Below are the code and all the weights of a small trained network. Each question names an input and a class and asks about switching units off, where a switched-off unit gives its printed mean instead of its output.

import numpy as np


def w(rows, s, z=0):
    codes = np.array(rows[::2]) - 128.0
    scale = np.full(codes.shape[1], s)
    scale[-1] = z or s
    return codes * scale


def f(y):
    return y / 2 * (1 + np.tanh(0.7978845608 * (y + 0.044715 * y**3)))


def log_softmax(a):
    a = a - a.max(-1, keepdims=True)
    return a - np.log(np.exp(a).sum(-1, keepdims=True))


def net(x, mask):
    res = np.array(x, float).reshape(1, 7) / 4 @ E
    y = f(res @ A[0][:, :-1].T + A[0][:, -1])
    res = res + np.where(mask, y, B[0][:, -1]) @ B[0][:, :-1]
    return log_softmax(res[-1] @ U[:, :-1].T + U[:, -1])


A, B = {}, {}
E = w([
[98,79,109,176,131,108,180,117,132,168,141],'x0',
[186,93,115,138,121,146,125,142,76,93,113],'x1',
[34,61,249,151,138,178,53,253,116,134,83],'x2',
[158,77,110,213,66,216,70,83,233,75,141],'x3',
[137,114,143,156,121,86,168,119,147,141,86],'x4',
[122,185,141,88,101,132,89,133,160,169,128],'x5',
[75,153,117,130,149,137,156,124,180,180,137],'x6',
],0.011)
A[0] = w([
[64,50,199,145,104,160,96,214,117,142,84,145],'N0',
[218,166,32,96,117,84,177,67,146,131,185,151],'N1',
[112,126,7,83,113,65,88,109,147,72,144,155],'N2',
[168,111,160,95,96,150,138,131,200,78,140,121],'N3',
[122,84,87,93,102,166,93,126,107,79,159,169],'N4',
[85,133,148,92,89,82,85,145,148,93,103,115],'N5',
[94,169,132,89,52,45,131,86,140,131,211,217],'N6',
[142,78,141,205,82,216,77,70,254,77,129,51],'N7',
[72,87,173,116,122,164,124,211,132,118,89,125],'N8',
[78,80,168,137,100,138,104,248,146,130,79,112],'N9',
[167,138,106,111,148,97,193,41,164,98,122,146],'N10',
[100,175,146,111,188,81,142,136,42,150,117,78],'N11',
[133,116,160,33,203,61,170,191,66,167,148,3],'N12',
],0.0086,0.0038)
B[0] = w([
[160,146,175,150,155,159,73,135,152,68,160,231],'N0',
[164,208,182,148,154,184,79,100,218,86,164,248],'N1',
[145,85,126,161,166,111,150,132,167,112,176,184],'N2',
[114,84,138,97,142,127,153,158,138,148,133,164],'N3',
[96,137,87,136,152,133,160,111,144,139,125,166],'N4',
[122,133,134,132,113,131,123,121,152,150,159,149],'N5',
[106,79,125,147,134,148,136,117,108,78,121,185],'N6',
[125,98,81,7,45,72,232,207,38,182,98,251],'N7',
[184,96,149,183,202,143,88,135,175,94,136,201],'N8',
[143,178,173,155,164,148,102,113,149,114,142,213],'N9',
[137,82,124,183,159,131,144,133,159,99,148,200],'N10',
[91,104,78,112,54,28,154,200,114,171,27,185],'N11',
[146,147,36,77,97,55,152,167,69,128,142,198],'N12',
],0.011,0.017)
U = w([
[174,171,146,241,222,173,44,128,158,53,142,3],'0',
[135,118,26,84,44,68,130,199,2,169,58,253],'1',
],0.0072,0.00049)

Each question gives the input, the list of numbers given to net, and the class t.
The units are the neurons (one row each of A and B). Each row of codes is followed by its name. A weight is (code - 128) times the scale printed after its matrix; where a second scale follows, it is the last column's (A, B and U).
mask holds one flag per neuron, in row order. A switched-off neuron (its flag False) gives its mean, the last column of its row in B, instead of its output. The means were averaged over made-up inputs and are rounded, as every weight is.
A unit's drop is (log p(t) with every unit on - log p(t) with that unit switched off) / (log p(t) with every unit on - log p(t) with every unit switched off).
The circuit of an input: a set's keep is (log p(t) with only the set's units on - log p(t) with every unit switched off) / (log p(t) with every unit on - log p(t) with every unit switched off). Starting from the 12 units with the biggest drops (on a tie, the unit counted first), units are removed one at a time, each time the one whose removal leaves the highest keep (on an exact tie, the one counted first), for as long as the keep stays at least 0.8.
circuit, biggest first: the units of the circuit, biggest drop first
k most important neurons: the k neurons with the biggest drops, biggest first
drop when u is switched off: that unit's drop, to one decimal
input [0,5,-4,5,2,-3,8], class 1: 4 most important neurons -> [N7; N0; N8; N9]
input [-3,0,-4,-3,-1,5,2], class 0: circuit, biggest first -> [N7]
input [-5,4,-6,-6,-6,-6,-3], class 0: 4 most important neurons -> [N1; N7; N2; N10]
input [6,3,-7,-7,2,-1,-2], class 0: 2 most important neurons -> [N1; N7]
input [1,4,-4,5,-1,6,5], class 1: 2 most important neurons -> [N7; N0]
input [-3,5,7,-7,0,-6,4], class 0: 4 most important neurons -> [N7; N0; N8; N9]
input [-6,5,2,-3,-7,-7,3], class 1: 3 most important neurons -> [N1; N12; N11]
input [-2,2,4,-4,5,3,0], class 0: 3 most important neurons -> [N7; N0; N8]
input [3,5,-8,-8,-1,-7,-3], class 0: 2 most important neurons -> [N1; N7]
input [8,2,7,-6,-6,-5,5], class 0: 3 most important neurons -> [N7; N0; N8]
input [4,8,0,1,-6,6,-3], class 1: 3 most important neurons -> [N1; N0; N8]
input [0,-6,-4,8,-4,3,4], class 1: drop when N7 is switched off -> 1.5
input [5,4,7,-4,-1,6,-4], class 0: drop when N0 is switched off -> 0.0
input [1,5,2,8,4,-8,-2], class 1: circuit, biggest first -> [N7]
input [3,-5,2,3,-2,-2,6], class 1: drop when N1 is switched off -> 0.7
